Below is a small trained network, with its code and all its weights. Each question gives an input and a target symbol and asks what happens when units are switched off, that is, made to give their printed mean instead of their output.

import numpy as np


def w(rows, s, z=0):
    codes = np.array(rows[::2]) - 128.0
    scale = np.full(codes.shape[1], s)
    scale[-1] = z or s
    return codes * scale


def norm(h):
    return h / np.sqrt((h * h).mean(-1, keepdims=True) + 1e-5)


def f(y):
    return np.maximum(y, 0)


def softmax(a):
    e = np.exp(a - a.max(-1, keepdims=True))
    return e / e.sum(-1, keepdims=True)


def log_softmax(a):
    a = a - a.max(-1, keepdims=True)
    return a - np.log(np.exp(a).sum(-1, keepdims=True))


def net(x, mask):
    ids = ['ΘΛΞΠΦΩαγδζστ'.index(c) for c in x.split()]
    T = len(ids)
    res = E[ids] + P[:T]
    u = 0
    for l in range(2):
        r = norm(res)
        for j in range(2):
            rows = slice(3 * j, 3 * j + 3)
            q, k, v = (r @ M[l][rows].T for M in (Q, K, V))
            z = softmax(np.where(np.tri(T) > 0, q @ k.T / 3**0.5, -1e9)) @ v
            o = O[l][rows]
            res = res + np.where(mask[u + j], z, o[:, -1]) @ o[:, :-1]
        u += 2
        y = f(norm(res) @ A[l][:, :-1].T + A[l][:, -1])
        res = res + np.where(mask[u : u + 4], y, B[l][:, -1]) @ B[l][:, :-1]
        u += 4
    return log_softmax(norm(res)[-1] @ U[:, :-1].T + U[:, -1])


Q, K, V, O, A, B = {}, {}, {}, {}, {}, {}
E = w([
[98,135,199,140,144],'Θ',
[107,130,74,202,172],'Λ',
[155,120,172,129,132],'Ξ',
[138,114,114,137,69],'Π',
[155,120,171,130,133],'Φ',
[152,103,109,92,131],'Ω',
[140,80,1,98,137],'α',
[155,119,172,129,132],'γ',
[154,119,171,130,133],'δ',
[112,119,108,98,191],'ζ',
[91,166,115,160,104],'σ',
[168,132,151,155,146],'τ',
],0.022)
P = w([
[202,252,75,159,154],'0',
[192,150,108,196,153],'1',
[185,253,98,138,137],'2',
[186,107,128,190,152],'3',
[157,244,118,120,116],'4',
[168,75,141,180,142],'5',
[126,215,140,105,95],'6',
[137,48,151,166,124],'7',
[96,180,156,81,76],'8',
[122,29,168,168,108],'9',
[115,180,135,125,80],'10',
],0.011)
Q[0] = w([
[67,190,110,162,103],'L0H1',
[132,155,128,120,52],'L0H1',
[139,61,106,164,55],'L0H1',
[193,217,154,80,52],'L0H2',
[129,109,44,152,101],'L0H2',
[137,172,50,7,196],'L0H2',
],0.014)
K[0] = w([
[155,221,150,137,102],'L0H1',
[88,150,132,97,75],'L0H1',
[125,91,140,160,94],'L0H1',
[99,154,138,7,84],'L0H2',
[216,124,130,112,144],'L0H2',
[184,219,124,130,138],'L0H2',
],0.019)
V[0] = w([
[101,122,92,248,139],'L0H1',
[147,93,146,160,73],'L0H1',
[126,111,112,104,162],'L0H1',
[180,111,94,56,158],'L0H2',
[110,61,160,165,121],'L0H2',
[94,134,147,109,217],'L0H2',
],0.012)
O[0] = w([
[84,195,112,38,95,216],'L0H1',
[169,156,107,154,95,43],'L0H1',
[46,88,124,184,67,123],'L0H1',
[87,118,132,162,55,94],'L0H2',
[132,201,112,128,143,6],'L0H2',
[1,112,150,144,189,126],'L0H2',
],0.0097,0.0021)
A[0] = w([
[202,74,101,135,196,60],'L0N1',
[176,189,65,123,99,3],'L0N2',
[50,116,22,39,87,199],'L0N3',
[190,103,66,1,217,81],'L0N4',
],0.0082,0.0064)
B[0] = w([
[85,96,171,75,98,166],'L0N1',
[254,101,173,207,155,153],'L0N2',
[183,25,153,211,192,255],'L0N3',
[70,52,95,138,138,193],'L0N4',
],0.0097,0.0038)
Q[1] = w([
[127,47,117,161,176],'L1H1',
[89,131,158,143,63],'L1H1',
[69,172,174,78,198],'L1H1',
[49,176,171,113,194],'L1H2',
[118,203,189,155,130],'L1H2',
[94,9,156,208,106],'L1H2',
],0.013)
K[1] = w([
[60,72,217,120,126],'L1H1',
[159,31,44,152,145],'L1H1',
[34,218,90,149,159],'L1H1',
[26,149,198,55,254],'L1H2',
[136,125,238,93,124],'L1H2',
[29,40,134,196,41],'L1H2',
],0.0098)
V[1] = w([
[164,157,113,143,187],'L1H1',
[156,95,95,178,193],'L1H1',
[149,78,198,84,123],'L1H1',
[81,115,179,3,88],'L1H2',
[161,138,245,153,163],'L1H2',
[64,204,134,214,127],'L1H2',
],0.008)
O[1] = w([
[12,133,167,104,129,172],'L1H1',
[51,111,85,26,46,205],'L1H1',
[119,43,166,177,120,185],'L1H1',
[194,252,57,255,180,66],'L1H2',
[65,237,192,96,159,254],'L1H2',
[214,130,179,13,158,100],'L1H2',
],0.0051,0.0055)
A[1] = w([
[153,88,133,108,161,2],'L1N1',
[126,65,83,157,123,154],'L1N2',
[122,164,180,112,81,65],'L1N3',
[109,139,5,131,152,244],'L1N4',
],0.016,0.0039)
B[1] = w([
[145,2,58,141,189,160],'L1N1',
[140,235,210,172,114,253],'L1N2',
[134,96,3,190,179,252],'L1N3',
[82,253,81,65,15,201],'L1N4',
],0.0083,0.0055)
U = w([
[152,187,211,80,169,195],'Θ',
[78,184,76,84,71,246],'Λ',
[149,151,110,187,155,49],'Ξ',
[216,141,138,77,87,254],'Π',
[148,155,104,191,153,62],'Φ',
[130,158,207,192,53,88],'Ω',
[83,83,22,153,49,101],'α',
[152,153,109,201,154,65],'γ',
[147,151,106,190,151,39],'δ',
[5,99,151,150,101,103],'ζ',
[153,76,116,27,128,205],'σ',
[140,127,64,113,158,124],'τ',
],0.011,0.0042)

Each question gives the input, a string of symbols that net reads in full, and the target symbol t.
The units are the heads (3 rows each of Q, K, V and O) and the neurons (one row each of A and B). Each row of codes is followed by its name. A weight is (code - 128) times the scale printed after its matrix; where a second scale follows, it is the last column's (O, A, B and U).
mask holds one flag per unit, layer by layer, with each layer's heads first. A switched-off unit (its flag False) gives its mean, the last column of its rows in O or B, instead of its output. The means were averaged over made-up inputs and are rounded, as every weight is.
A unit's drop is (log p(t) with every unit on - log p(t) with that unit switched off) / (log p(t) with every unit on - log p(t) with every unit switched off).
The circuit of an input: a set's keep is (log p(t) with only the set's units on - log p(t) with every unit switched off) / (log p(t) with every unit on - log p(t) with every unit switched off). Starting from all 12 units, units are removed one at a time, each time the one whose removal leaves the highest keep (on an exact tie, the one counted first), for as long as the keep stays at least 0.8.
circuit, biggest first: the units of the circuit, biggest drop first
k most important neurons: the k neurons with the biggest drops, biggest first
top k neurons in layer l: the k neurons of layer l with the biggest drops, biggest first
input Λ Θ σ γ, target Θ: 3 most important neurons	(L0N3, L1N3, L0N1)
input τ Λ σ γ Ξ ζ Π Φ δ, target Π: 2 most important neurons	(L0N3, L1N1)
input ζ δ τ Θ ζ Λ Ξ δ, target Λ: circuit, biggest first	(L0H1, L0N3, L1H1)
input σ τ α γ δ, target α: circuit, biggest first	(L0H2, L1N3, L1N2)
input ζ ζ δ, target ζ: circuit, biggest first	(L0H2)
input Λ Θ Ξ σ ζ γ, target σ: 4 most important neurons	(L0N4, L0N1, L1N2, L1N1)
input γ ζ α δ δ γ ζ ζ α Θ Φ, target α: circuit, biggest first	(L1N3, L1N2)
input Φ ζ Θ Θ Ξ Ω Λ, target Λ: top 3 neurons in layer 1	(L1N4, L1N2, L1N3)
input δ α Ω Ω α ζ σ Π Ξ, target σ: circuit, biggest first	(L0H2, L1N2)
input σ ζ σ ζ σ, target σ: top 2 neurons in layer 1	(L1N2, L1N4)
input Π α γ Θ Π τ σ Λ, target Λ: circuit, biggest first	(L1N4, L0H1)
input Φ σ Ω, target Ω: circuit, biggest first	(L0H2, L1N2)
input Φ ζ γ Θ ζ σ σ Λ Ω Θ σ, target Ω: top 3 neurons in layer 1	(L1N2, L1N1, L1N4)
input Ω Ξ Φ Λ Ξ Π α ζ α Θ Ξ, target α: 2 most important neurons	(L0N3, L1N3)
input ζ Π Θ Π σ, target Θ: circuit, biggest first	(L0H1, L1H2, L0N3)
input Θ ζ τ, target Θ: circuit, biggest first	(L1H2)
input δ σ Ω Ξ τ γ α Ξ τ, target α: 3 most important neurons	(L0N3, L1N3, L1N2)
input Φ γ Λ σ Λ σ δ Θ Λ σ δ, target Λ: top 2 neurons in layer 0	(L0N4, L0N3)
input Φ Ω Π Λ ζ Ω Λ τ, target Ω: top 2 neurons in layer 1	(L1N3, L1N2)
input Ω Ξ ζ Π α Φ Λ Θ Ξ Φ, target Θ: circuit, biggest first	(L0H2)
input Ξ Θ Π τ, target Θ: 2 most important neurons	(L1N3, L0N3)
input Ξ Θ τ α Π ζ Λ ζ σ Ω, target Ω: top 2 neurons in layer 1	(L1N2, L1N3)
input δ σ α τ, target α: top 2 neurons in layer 0	(L0N3, L0N2)
input Ω Ξ Λ Ξ Φ ζ Φ ζ σ Θ, target Θ: top 2 neurons in layer 0	(L0N3, L0N4)
input γ γ Θ Φ ζ ζ δ α ζ δ, target α: 3 most important neurons	(L1N3, L0N3, L1N2)
